Here is a tiny trained network, its code and every weight. The questions are about switching its units off for an input and a target symbol, where a switched-off unit gives its printed mean instead of its output.

import numpy as np


def w(rows, s, z=0):
    codes = np.array(rows[::2]) - 128.0
    scale = np.full(codes.shape[1], s)
    scale[-1] = z or s
    return codes * scale


def f(y):
    return y / 2 * (1 + np.tanh(0.7978845608 * (y + 0.044715 * y**3)))


def softmax(a):
    e = np.exp(a - a.max(-1, keepdims=True))
    return e / e.sum(-1, keepdims=True)


def log_softmax(a):
    a = a - a.max(-1, keepdims=True)
    return a - np.log(np.exp(a).sum(-1, keepdims=True))


def net(x, mask):
    ids = ['αβγεζηξπστψω'.index(c) for c in x.split()]
    T = len(ids)
    res = E[ids] + P[:T]
    u = 0
    for l in range(2):
        r = res
        for j in range(2):
            rows = slice(2 * j, 2 * j + 2)
            q, k, v = (r @ M[l][rows].T for M in (Q, K, V))
            z = softmax(np.where(np.tri(T) > 0, q @ k.T / 2**0.5, -1e9)) @ v
            o = O[l][rows]
            res = res + np.where(mask[u + j], z, o[:, -1]) @ o[:, :-1]
        u += 2
        y = f(res @ A[l][:, :-1].T + A[l][:, -1])
        res = res + np.where(mask[u : u + 8], y, B[l][:, -1]) @ B[l][:, :-1]
        u += 8
    return log_softmax(res[-1] @ U[:, :-1].T + U[:, -1])


Q, K, V, O, A, B = {}, {}, {}, {}, {}, {}
E = w([
[49,167,134],'α',
[77,172,143],'β',
[47,162,118],'γ',
[97,243,198],'ε',
[98,102,186],'ζ',
[54,176,143],'η',
[67,167,137],'ξ',
[76,25,190],'π',
[57,155,123],'σ',
[56,184,158],'τ',
[248,74,235],'ψ',
[253,210,4],'ω',
],0.006)
P = w([
[132,173,252],'0',
[129,160,186],'1',
[130,149,193],'2',
[145,163,218],'3',
[143,145,190],'4',
[152,162,215],'5',
[158,133,183],'6',
[155,110,173],'7',
[157,150,202],'8',
[157,93,137],'9',
[160,123,167],'10',
[218,98,120],'11',
[199,159,144],'12',
[93,91,170],'13',
],0.0029)
Q[0] = w([
[67,99,138],'0.h0',
[206,185,4],'0.h0',
[163,244,215],'0.h1',
[135,253,208],'0.h1',
],0.0067)
K[0] = w([
[98,211,186],'0.h0',
[243,119,109],'0.h0',
[217,15,68],'0.h1',
[204,1,46],'0.h1',
],0.0063)
V[0] = w([
[146,245,104],'0.h0',
[52,32,183],'0.h0',
[158,148,12],'0.h1',
[7,254,115],'0.h1',
],0.005)
O[0] = w([
[79,242,84,239],'0.h0',
[201,65,167,86],'0.h0',
[50,63,108,40],'0.h1',
[100,246,3,248],'0.h1',
],0.0053,0.0016)
A[0] = w([
[221,151,98,129],'0.n0',
[112,193,36,108],'0.n1',
[102,188,66,50],'0.n2',
[61,31,226,94],'0.n3',
[44,181,3,222],'0.n4',
[42,139,58,211],'0.n5',
[57,159,117,253],'0.n6',
[240,133,77,160],'0.n7',
],0.0073,0.0037)
B[0] = w([
[223,121,39,139],'0.n0',
[69,253,43,167],'0.n1',
[97,212,60,134],'0.n2',
[42,192,20,109],'0.n3',
[129,239,150,249],'0.n4',
[88,204,164,196],'0.n5',
[110,169,199,252],'0.n6',
[239,136,25,143],'0.n7',
],0.006,0.0041)
Q[1] = w([
[5,253,208],'1.h0',
[204,88,86],'1.h0',
[128,122,31],'1.h1',
[126,143,238],'1.h1',
],0.0062)
K[1] = w([
[253,23,142],'1.h0',
[92,155,191],'1.h0',
[24,130,179],'1.h1',
[225,116,78],'1.h1',
],0.0058)
V[1] = w([
[228,95,188],'1.h0',
[18,87,148],'1.h0',
[228,167,39],'1.h1',
[253,151,44],'1.h1',
],0.0065)
O[1] = w([
[217,131,189,102],'1.h0',
[8,104,198,3],'1.h0',
[214,180,10,196],'1.h1',
[242,119,2,139],'1.h1',
],0.0058,0.0026)
A[1] = w([
[149,86,222,253],'1.n0',
[39,73,213,134],'1.n1',
[166,70,121,254],'1.n2',
[30,61,197,139],'1.n3',
[119,145,254,191],'1.n4',
[144,150,193,77],'1.n5',
[75,190,130,75],'1.n6',
[131,126,45,234],'1.n7',
],0.0078,0.0059)
B[1] = w([
[214,8,175,203],'1.n0',
[21,16,1,153],'1.n1',
[251,147,30,158],'1.n2',
[52,6,61,145],'1.n3',
[9,52,199,253],'1.n4',
[37,148,246,137],'1.n5',
[98,233,197,191],'1.n6',
[108,105,25,219],'1.n7',
],0.0058,0.0054)
U = w([
[45,118,110,82],'α',
[94,121,125,9],'β',
[79,123,112,3],'γ',
[124,248,253,140],'ε',
[108,75,150,143],'ζ',
[98,144,164,86],'η',
[105,138,170,73],'ξ',
[94,44,97,152],'π',
[92,124,161,175],'σ',
[104,132,154,51],'τ',
[250,69,217,236],'ψ',
[172,168,23,200],'ω',
],0.0057,0.0052)

Each question gives the input, a string of symbols that net reads in full, and the target symbol t.
The units are the heads (2 rows each of Q, K, V and O) and the neurons (one row each of A and B). Each row of codes is followed by its name. A weight is (code - 128) times the scale printed after its matrix; where a second scale follows, it is the last column's (O, A, B and U).
mask holds one flag per unit, layer by layer, with each layer's heads first. A switched-off unit (its flag False) gives its mean, the last column of its rows in O or B, instead of its output. The means were averaged over made-up inputs and are rounded, as every weight is.
A unit's drop is (log p(t) with every unit on - log p(t) with that unit switched off) / (log p(t) with every unit on - log p(t) with every unit switched off).
The circuit of an input: a set's keep is (log p(t) with only the set's units on - log p(t) with every unit switched off) / (log p(t) with every unit on - log p(t) with every unit switched off). Starting from the 12 units with the biggest drops (on a tie, the unit counted first), units are removed one at a time, each time the one whose removal leaves the highest keep (on an exact tie, the one counted first), for as long as the keep stays at least 0.8.
units of the circuit, in order: the units of the circuit, biggest drop first
k most important neurons: the k neurons with the biggest drops, biggest first
top k neurons in layer l: the k neurons of layer l with the biggest drops, biggest first
heads that matter: for each layer, one digit per head in row order, 1 if its drop is at least 0.15 and else 0, layers parted by /
input ω ε ω ξ, target ω: units of the circuit, in order -> (1.h1; 0.n7; 0.n0)
input ε ω τ, target ω: units of the circuit, in order -> (1.h1; 0.n7; 0.n0; 1.h0)
input ε ε ω ξ ζ, target ω: units of the circuit, in order -> (1.h1; 0.n7; 0.n0; 1.n4)
input ω ε ψ σ ω ε ω α, target ω: units of the circuit, in order -> (1.h1; 0.n7; 1.n4)
input ε ψ ω β, target ω: units of the circuit, in order -> (1.h1; 0.n7; 0.n0; 1.n4)
input ε ω ξ, target ω: units of the circuit, in order -> (1.h1; 0.n7; 0.n0; 1.h0)
input σ ω α α ε α ε η ω γ ε ε ω π, target ω: units of the circuit, in order -> (1.h1; 0.n7; 0.n0; 1.n4)
input ε ω α ε ε ε η α ε α α, target ε: heads that matter -> 01 / 00
input γ ψ β, target ψ: 2 most important neurons -> (1.n0; 0.n1)
input α ψ α, target ψ: 2 most important neurons -> (1.n0; 0.n1)
input ε ε γ, target ε: 2 most important neurons -> (0.n4; 1.n6)
input ψ ζ α ε ε ε ω η β α ε ψ α ζ, target ψ: top 2 neurons in layer 0 -> (0.n1; 0.n7)
input ε ε ε η ω β, target ω: heads that matter -> 01 / 11
input ε β ε ψ ε α ε ε α ε α ε ε η, target ε: heads that matter -> 01 / 10
input ω ξ ψ ω ε ω η, target ω: heads that matter -> 00 / 01
input ε α ε ε η, target ε: heads that matter -> 01 / 00
input π ω σ, target ω: top 4 neurons in layer 0 -> (0.n7; 0.n0; 0.n3; 0.n6)
input ω σ ε α ε ω ε α α ζ ε ε α, target ε: heads that matter -> 11 / 00
input ε σ ω γ, target ω: heads that matter -> 00 / 11
input ε ε σ, target ε: most important neuron -> (0.n4)
input ω ε ψ ω η, target ω: top 4 neurons in layer 0 -> (0.n7; 0.n0; 0.n6; 0.n3)
input ε ε β ψ α α ε γ ε β α ω ω γ, target ω: top 3 neurons in layer 0 -> (0.n7; 0.n0; 0.n6)
